In the rows, zero is written as 128.
Each row is followed by its class.
[183, 109, 93, 141, 109, 194, 117, 152, 134, 146, 145, 130, 115, 132, 155, 145, 127, 174, 147, 118, 84, 108, 129, 92, 107, 154, 85, 159, 96, 125, 164, 156, 207, 92, 178, 115, 156] | nev
[146, 138, 104, 98, 127, 114, 118, 147, 156, 149, 131, 106, 69, 105, 147, 146, 87, 145, 139, 126, 143, 147, 138, 106, 129, 152, 72, 157, 132, 118, 100, 136, 151, 137, 171, 142, 131] | nezi
[153, 142, 109, 62, 88, 88, 118, 140, 94, 135, 119, 156, 142, 79, 145, 170, 74, 110, 153, 163, 179, 100, 104, 112, 127, 146, 142, 137, 119, 115, 171, 124, 145, 140, 123, 112, 108] | fosa
[143, 123, 123, 93, 136, 103, 128, 165, 135, 148, 138, 114, 93, 122, 157, 144, 94, 128, 148, 132, 131, 215, 144, 118, 127, 130, 103, 124, 165, 139, 98, 133, 172, 151, 177, 123, 150] | zuv
[97, 125, 124, 146, 144, 147, 153, 203, 130, 79, 126, 114, 106, 117, 142, 117, 139, 122, 102, 106, 148, 51, 106, 103, 150, 130, 137, 122, 150, 125, 50, 198, 156, 75, 133, 81, 103] | nev
[151, 154, 89, 80, 93, 77, 95, 167, 132, 96, 139, 150, 124, 95, 186, 177, 75, 100, 91, 139, 198, 34, 111, 108, 140, 163, 161, 145, 100, 140, 132, 145, 147, 137, 99, 96, 87] | Posu
[160, 184, 114, 88, 100, 118, 161, 128, 82, 101, 129, 132, 128, 125, 150, 145, 72, 133, 137, 157, 137, 124, 107, 132, 127, 148, 139, 130, 112, 135, 106, 136, 122, 126, 145, 110, 97] | zuv
[97, 77, 135, 133, 151, 97, 111, 159, 135, 109, 110, 171, 115, 135, 129, 102, 119, 79, 104, 149, 141, 181, 136, 164, 149, 127, 196, 95, 174, 145, 97, 154, 128, 133, 113, 127, 109] | nezi
[157, 173, 83, 82, 114, 103, 123, 152, 103, 90, 129, 139, 106, 79, 125, 179, 67, 108, 124, 149, 176, 15, 99, 116, 166, 158, 115, 178, 106, 129, 114, 137, 130, 147, 140, 110, 99] | nev
[179, 114, 132, 101, 112, 104, 109, 158, 133, 148, 144, 75, 103, 110, 147, 150, 94, 135, 140, 132, 125, 142, 145, 127, 85, 158, 75, 117, 133, 125, 120, 134, 158, 117, 172, 135, 128] | migi
[144, 173, 98, 68, 110, 117, 126, 145, 95, 114, 140, 136, 137, 78, 149, 183, 91, 122, 102, 139, 169, 73, 105, 94, 117, 138, 143, 153, 122, 115, 127, 121, 126, 149, 134, 114, 99] | fosa
[118, 137, 118, 146, 164, 151, 129, 185, 123, 131, 126, 110, 119, 92, 117, 149, 169, 118, 97, 103, 156, 112, 132, 116, 160, 128, 115, 133, 155, 112, 76, 179, 155, 109, 155, 108, 141] | tope
[112, 107, 138, 126, 124, 116, 121, 102, 147, 96, 125, 142, 149, 126, 119, 125, 112, 121, 125, 164, 134, 112, 116, 118, 155, 122, 165, 138, 146, 114, 162, 131, 133, 169, 134, 114, 122] | nezi
[202, 121, 113, 137, 102, 166, 105, 108, 144, 166, 138, 123, 130, 143, 141, 154, 142, 154, 113, 129, 114, 84, 123, 106, 94, 178, 96, 169, 72, 107, 154, 114, 172, 123, 159, 128, 129] | fosa
[116, 99, 88, 188, 123, 102, 99, 127, 166, 103, 154, 139, 115, 90, 133, 154, 140, 131, 103, 115, 137, 40, 124, 100, 184, 103, 103, 153, 161, 165, 96, 96, 103, 89, 108, 138, 126] | gaso
[170, 125, 114, 107, 101, 113, 137, 135, 133, 164, 156, 116, 99, 111, 161, 130, 75, 164, 147, 135, 126, 182, 164, 68, 119, 168, 83, 164, 154, 109, 116, 114, 186, 159, 181, 118, 135] | nezi
[201, 102, 80, 159, 134, 192, 97, 151, 128, 154, 139, 125, 137, 121, 128, 158, 160, 161, 119, 138, 88, 63, 129, 85, 119, 146, 58, 192, 100, 109, 157, 108, 149, 97, 200, 108, 157] | fimud
[107, 142, 140, 128, 111, 96, 106, 104, 117, 114, 136, 165, 162, 130, 113, 175, 120, 112, 160, 141, 117, 89, 121, 170, 169, 133, 126, 133, 121, 133, 176, 141, 138, 171, 112, 111, 155] | nev
[91, 129, 120, 133, 161, 120, 130, 179, 141, 101, 133, 103, 137, 126, 118, 142, 132, 132, 109, 119, 140, 51, 124, 101, 166, 145, 124, 153, 170, 127, 59, 143, 163, 144, 139, 108, 110] | Posu
[177, 104, 104, 152, 133, 214, 113, 135, 138, 197, 145, 123, 132, 127, 155, 158, 172, 180, 89, 140, 126, 133, 153, 67, 88, 148, 84, 151, 125, 97, 107, 113, 171, 88, 178, 119, 154] | tope
[97, 104, 129, 148, 136, 136, 133, 183, 118, 78, 122, 122, 130, 133, 118, 98, 121, 123, 131, 129, 136, 89, 123, 98, 158, 134, 120, 137, 155, 111, 90, 160, 109, 107, 151, 88, 122] | nezi
[120, 136, 147, 159, 145, 127, 115, 117, 133, 63, 136, 146, 159, 141, 99, 144, 110, 123, 136, 140, 95, 72, 108, 128, 175, 154, 110, 125, 142, 116, 139, 142, 100, 152, 139, 93, 139] | nezi
[88, 134, 149, 148, 133, 122, 143, 67, 145, 125, 115, 137, 158, 156, 120, 114, 136, 141, 157, 144, 110, 139, 121, 156, 162, 144, 108, 104, 142, 113, 133, 155, 120, 146, 127, 112, 133] | tope
[152, 125, 100, 80, 106, 127, 121, 174, 121, 115, 144, 104, 72, 83, 155, 197, 60, 139, 123, 134, 170, 139, 163, 87, 134, 161, 80, 165, 141, 93, 109, 124, 116, 139, 164, 88, 152] | nev
[174, 177, 89, 84, 115, 108, 127, 162, 126, 86, 130, 141, 124, 92, 138, 164, 54, 109, 95, 150, 170, 49, 109, 86, 130, 180, 143, 154, 130, 119, 98, 149, 117, 108, 128, 119, 92] | vog
[178, 127, 93, 160, 156, 196, 108, 139, 158, 150, 149, 161, 136, 130, 164, 141, 168, 169, 94, 135, 98, 111, 135, 81, 104, 152, 107, 171, 101, 111, 154, 148, 197, 112, 193, 124, 140] | fosa
[86, 87, 84, 205, 109, 93, 104, 144, 128, 108, 129, 151, 86, 101, 113, 96, 117, 125, 167, 98, 115, 87, 118, 151, 214, 120, 77, 162, 124, 171, 108, 136, 86, 105, 106, 142, 128] | Posu
[97, 105, 124, 161, 121, 132, 118, 156, 118, 111, 132, 131, 120, 147, 140, 119, 133, 138, 153, 108, 117, 116, 127, 148, 172, 144, 119, 147, 131, 141, 119, 182, 176, 132, 145, 104, 114] | fimud
[95, 111, 143, 128, 134, 126, 107, 123, 153, 103, 134, 132, 158, 79, 117, 176, 117, 130, 123, 136, 167, 65, 99, 88, 172, 142, 125, 140, 151, 89, 161, 154, 145, 154, 132, 104, 126] | fosa
[79, 132, 107, 125, 151, 144, 149, 157, 136, 86, 122, 96, 105, 119, 97, 123, 125, 131, 89, 104, 155, 55, 134, 106, 153, 143, 134, 154, 159, 114, 17, 149, 119, 119, 139, 126, 108] | nezi
[162, 148, 108, 62, 111, 102, 146, 164, 99, 113, 127, 143, 119, 92, 164, 154, 59, 113, 105, 165, 170, 114, 113, 115, 105, 153, 156, 133, 143, 119, 116, 156, 154, 132, 150, 113, 83] | zofe
[188, 122, 108, 109, 142, 193, 93, 166, 157, 141, 134, 117, 126, 122, 163, 187, 168, 170, 79, 156, 153, 60, 141, 74, 65, 152, 107, 169, 105, 70, 137, 135, 191, 108, 189, 100, 140] | zofe
[103, 113, 113, 136, 172, 135, 156, 191, 147, 91, 124, 110, 111, 79, 101, 140, 151, 111, 70, 125, 173, 46, 142, 69, 150, 123, 136, 139, 183, 92, 32, 135, 129, 73, 153, 98, 118] | Posu
[79, 125, 141, 114, 107, 106, 124, 84, 119, 123, 137, 164, 165, 116, 126, 176, 90, 144, 175, 154, 144, 142, 114, 130, 181, 144, 111, 132, 147, 100, 149, 157, 129, 174, 127, 101, 134] | nezi
[109, 92, 80, 218, 91, 128, 78, 146, 146, 101, 140, 145, 103, 119, 136, 127, 112, 132, 151, 138, 169, 33, 127, 130, 204, 107, 103, 160, 107, 201, 108, 125, 85, 77, 92, 132, 146] | fimud
[127, 84, 63, 202, 102, 113, 77, 152, 140, 104, 145, 138, 106, 72, 131, 138, 115, 105, 123, 105, 158, 21, 125, 104, 228, 128, 100, 153, 151, 199, 74, 108, 95, 71, 84, 123, 129] | migi
[111, 106, 86, 217, 108, 101, 88, 118, 160, 61, 148, 161, 118, 111, 118, 119, 120, 109, 123, 110, 113, 45, 120, 116, 225, 116, 125, 163, 142, 184, 128, 112, 72, 95, 87, 141, 143] | vog
[110, 96, 69, 201, 130, 133, 98, 148, 153, 81, 148, 132, 115, 85, 134, 122, 125, 117, 103, 108, 129, 23, 131, 82, 213, 111, 99, 159, 154, 170, 80, 95, 65, 77, 101, 117, 139] | vog
[109, 122, 119, 104, 150, 146, 131, 162, 111, 102, 136, 127, 137, 67, 141, 164, 119, 126, 82, 122, 164, 70, 112, 65, 168, 138, 137, 132, 175, 102, 75, 114, 148, 132, 137, 82, 106] | zuv
[105, 120, 133, 90, 150, 96, 118, 130, 124, 131, 129, 177, 140, 143, 151, 107, 122, 86, 84, 114, 163, 191, 140, 153, 135, 153, 209, 99, 167, 152, 103, 151, 188, 166, 114, 158, 103] | zofe
[170, 111, 79, 125, 108, 186, 110, 143, 134, 134, 138, 98, 115, 128, 149, 131, 137, 183, 111, 126, 118, 55, 151, 70, 95, 164, 81, 187, 98, 93, 112, 125, 186, 106, 193, 127, 148] | vog
[105, 100, 149, 154, 133, 147, 119, 170, 121, 80, 133, 117, 127, 143, 106, 125, 141, 98, 129, 93, 92, 86, 130, 135, 155, 141, 139, 134, 145, 112, 104, 147, 138, 132, 132, 91, 121] | zofe
[119, 117, 131, 115, 133, 108, 128, 150, 119, 105, 116, 171, 142, 142, 138, 98, 132, 105, 87, 148, 139, 127, 124, 124, 118, 149, 194, 109, 170, 117, 101, 158, 162, 141, 125, 109, 115] | nev
[109, 100, 135, 170, 140, 158, 137, 157, 123, 106, 134, 101, 121, 112, 113, 124, 156, 116, 106, 121, 134, 96, 144, 110, 159, 114, 126, 128, 157, 110, 65, 141, 119, 104, 144, 85, 135] | vog
[199, 108, 101, 173, 150, 213, 115, 140, 172, 151, 144, 151, 137, 132, 144, 133, 160, 164, 97, 152, 100, 93, 129, 47, 93, 146, 97, 160, 118, 103, 144, 126, 170, 90, 193, 100, 156] | fosa
[164, 129, 105, 99, 98, 80, 135, 139, 111, 122, 131, 141, 120, 104, 145, 135, 85, 118, 133, 124, 163, 85, 98, 105, 144, 161, 112, 138, 132, 133, 106, 126, 148, 124, 123, 113, 91] | gaso
[133, 81, 128, 138, 128, 137, 120, 121, 134, 126, 133, 142, 134, 101, 130, 176, 107, 117, 123, 129, 103, 119, 127, 156, 149, 147, 107, 112, 137, 118, 159, 160, 122, 136, 127, 80, 141] | nev
[150, 150, 98, 93, 124, 103, 132, 178, 118, 86, 126, 150, 119, 75, 144, 150, 78, 108, 81, 147, 203, 53, 104, 101, 123, 146, 145, 147, 134, 120, 108, 164, 105, 125, 125, 101, 100] | zofe
[146, 146, 114, 72, 110, 113, 138, 159, 99, 96, 134, 132, 119, 74, 142, 184, 68, 119, 106, 156, 159, 82, 114, 84, 132, 143, 136, 135, 166, 117, 111, 108, 123, 111, 136, 97, 96] | migi
[98, 110, 129, 126, 170, 91, 126, 163, 112, 134, 118, 189, 160, 128, 141, 89, 132, 87, 101, 143, 145, 186, 142, 147, 157, 110, 184, 98, 192, 168, 129, 148, 147, 156, 114, 119, 142] | vog
[166, 158, 128, 81, 136, 90, 163, 133, 100, 121, 111, 118, 130, 120, 113, 125, 79, 111, 124, 149, 119, 134, 106, 159, 104, 174, 130, 113, 134, 110, 111, 159, 124, 156, 152, 114, 79] | Posu
[189, 112, 100, 131, 127, 172, 125, 131, 138, 134, 143, 113, 131, 131, 144, 151, 147, 166, 98, 133, 91, 95, 140, 86, 99, 156, 100, 175, 111, 101, 136, 111, 170, 113, 195, 114, 135] | zuv
[198, 132, 97, 133, 134, 199, 118, 138, 162, 138, 140, 128, 133, 133, 146, 163, 156, 168, 84, 141, 140, 79, 144, 54, 106, 162, 115, 175, 112, 97, 129, 137, 195, 95, 198, 100, 147] | zuv
[108, 112, 138, 135, 140, 108, 117, 138, 132, 134, 117, 198, 154, 169, 146, 98, 128, 102, 120, 155, 132, 215, 131, 142, 152, 140, 185, 96, 174, 142, 132, 168, 164, 163, 129, 104, 140] | Posu
[113, 88, 93, 200, 123, 108, 92, 156, 165, 86, 132, 92, 86, 134, 110, 87, 120, 107, 131, 76, 115, 51, 113, 148, 189, 128, 76, 143, 122, 186, 74, 133, 70, 90, 109, 159, 127] | gaso
[167, 157, 95, 89, 133, 80, 150, 187, 128, 97, 128, 149, 114, 70, 163, 143, 75, 105, 85, 139, 168, 40, 101, 91, 145, 155, 130, 146, 138, 127, 93, 145, 178, 130, 140, 98, 102] | gaso
[146, 154, 109, 107, 116, 101, 148, 151, 133, 122, 125, 124, 114, 133, 151, 122, 83, 138, 129, 142, 162, 108, 102, 121, 130, 160, 137, 130, 130, 150, 87, 175, 177, 128, 133, 127, 94] | Posu
[141, 125, 135, 76, 112, 76, 116, 126, 140, 159, 137, 89, 90, 114, 148, 161, 89, 137, 158, 143, 136, 204, 151, 139, 115, 140, 91, 141, 145, 109, 140, 130, 154, 161, 179, 152, 117] | nezi
[164, 112, 113, 101, 129, 97, 134, 149, 158, 155, 154, 122, 117, 116, 174, 136, 69, 119, 150, 140, 131, 189, 142, 100, 135, 158, 95, 124, 157, 151, 107, 143, 191, 133, 167, 125, 137] | migi
[183, 143, 106, 90, 111, 77, 128, 148, 103, 87, 133, 101, 124, 94, 170, 134, 75, 131, 115, 164, 199, 59, 115, 98, 125, 160, 108, 119, 117, 130, 88, 97, 114, 122, 118, 103, 115] | vog
[124, 105, 137, 159, 91, 116, 115, 100, 118, 82, 138, 155, 140, 131, 106, 152, 92, 116, 168, 161, 119, 88, 114, 144, 186, 127, 120, 145, 114, 126, 162, 114, 113, 158, 129, 102, 145] | gaso
[90, 125, 140, 155, 153, 146, 157, 153, 135, 100, 118, 120, 126, 163, 90, 63, 155, 119, 126, 61, 74, 85, 117, 126, 142, 158, 113, 129, 156, 117, 53, 168, 159, 124, 142, 119, 128] | zofe
[103, 122, 127, 129, 141, 138, 153, 162, 115, 112, 131, 103, 134, 96, 87, 132, 129, 124, 98, 85, 151, 91, 127, 91, 151, 158, 113, 126, 181, 108, 33, 154, 140, 108, 136, 115, 143] | migi
[151, 143, 91, 77, 73, 76, 121, 149, 92, 120, 129, 133, 110, 78, 145, 154, 51, 129, 157, 161, 162, 94, 114, 90, 151, 152, 112, 168, 135, 116, 113, 101, 129, 132, 136, 132, 106] | nezi
[161, 114, 76, 141, 114, 217, 83, 162, 165, 118, 137, 111, 101, 108, 133, 185, 163, 166, 82, 136, 134, 14, 147, 71, 87, 127, 117, 186, 102, 103, 124, 130, 153, 64, 170, 116, 142] | migi
[179, 118, 94, 155, 114, 185, 120, 165, 143, 126, 137, 116, 107, 118, 158, 117, 133, 170, 131, 151, 102, 88, 138, 76, 114, 129, 109, 186, 100, 116, 155, 139, 190, 92, 202, 118, 128] | zuv
[155, 97, 138, 97, 117, 107, 126, 133, 134, 177, 139, 94, 81, 124, 171, 156, 102, 141, 139, 124, 128, 199, 159, 128, 114, 159, 72, 120, 147, 118, 120, 108, 164, 142, 158, 110, 119] | tope
[130, 154, 118, 74, 107, 79, 158, 168, 97, 92, 106, 149, 119, 101, 153, 101, 72, 107, 119, 153, 167, 82, 110, 122, 112, 138, 157, 125, 129, 122, 135, 148, 125, 128, 124, 95, 91] | fimud
[117, 75, 66, 178, 91, 105, 62, 175, 144, 71, 138, 142, 113, 86, 134, 128, 106, 99, 159, 115, 178, 33, 115, 94, 209, 118, 130, 164, 124, 168, 126, 140, 91, 79, 81, 116, 127] | vog
[146, 163, 113, 94, 108, 81, 131, 164, 115, 102, 128, 118, 120, 116, 155, 132, 95, 125, 122, 147, 172, 72, 107, 104, 127, 137, 122, 142, 119, 131, 118, 120, 116, 128, 127, 109, 104] | Posu
[99, 116, 156, 127, 118, 97, 123, 76, 140, 119, 122, 137, 139, 145, 102, 135, 97, 136, 166, 135, 128, 115, 100, 155, 169, 155, 97, 125, 129, 130, 164, 133, 139, 178, 121, 137, 136] | tope
[168, 87, 65, 155, 111, 218, 94, 168, 161, 151, 144, 119, 113, 127, 147, 163, 139, 165, 81, 129, 129, 43, 165, 59, 118, 148, 105, 209, 105, 116, 110, 104, 163, 79, 170, 127, 144] | gaso
[87, 149, 144, 120, 98, 101, 129, 111, 115, 85, 129, 147, 161, 146, 117, 156, 106, 125, 182, 156, 122, 120, 109, 140, 175, 120, 144, 141, 124, 115, 175, 137, 117, 150, 123, 113, 133] | Posu
[192, 132, 79, 126, 122, 194, 97, 166, 138, 133, 143, 112, 106, 115, 133, 183, 128, 153, 92, 133, 121, 51, 142, 76, 118, 165, 96, 204, 88, 98, 134, 120, 173, 116, 195, 119, 136] | Posu
[117, 125, 132, 155, 110, 115, 117, 102, 140, 104, 144, 168, 171, 101, 117, 155, 105, 130, 137, 156, 131, 66, 121, 101, 194, 134, 112, 176, 128, 101, 196, 125, 134, 166, 145, 110, 145] | gaso
[179, 117, 102, 95, 90, 91, 128, 155, 117, 103, 145, 138, 117, 80, 147, 193, 61, 105, 121, 155, 174, 88, 121, 118, 130, 147, 147, 140, 129, 137, 151, 153, 131, 114, 123, 93, 105] | nev
[118, 119, 137, 136, 122, 100, 122, 119, 142, 59, 134, 120, 154, 131, 115, 138, 78, 115, 165, 132, 91, 97, 94, 139, 174, 152, 112, 150, 111, 116, 177, 134, 90, 187, 123, 101, 141] | fosa
[178, 121, 144, 75, 132, 82, 132, 132, 168, 129, 134, 89, 83, 119, 143, 148, 85, 152, 156, 144, 150, 163, 119, 81, 95, 175, 74, 135, 172, 85, 118, 134, 181, 134, 191, 132, 97] | zofe
[102, 121, 132, 169, 163, 156, 154, 170, 119, 87, 130, 115, 120, 123, 93, 111, 138, 112, 80, 107, 134, 53, 125, 97, 183, 132, 109, 144, 164, 134, 61, 125, 108, 110, 149, 102, 136] | tope
[80, 107, 90, 189, 101, 111, 95, 147, 160, 104, 131, 124, 105, 121, 121, 102, 143, 115, 127, 88, 160, 29, 137, 117, 191, 112, 124, 146, 140, 177, 60, 119, 107, 79, 80, 150, 131] | gaso
[138, 80, 133, 130, 133, 102, 109, 139, 131, 106, 142, 209, 121, 133, 157, 130, 114, 89, 92, 146, 140, 200, 147, 125, 126, 140, 200, 102, 183, 136, 126, 128, 147, 142, 115, 102, 114] | zofe
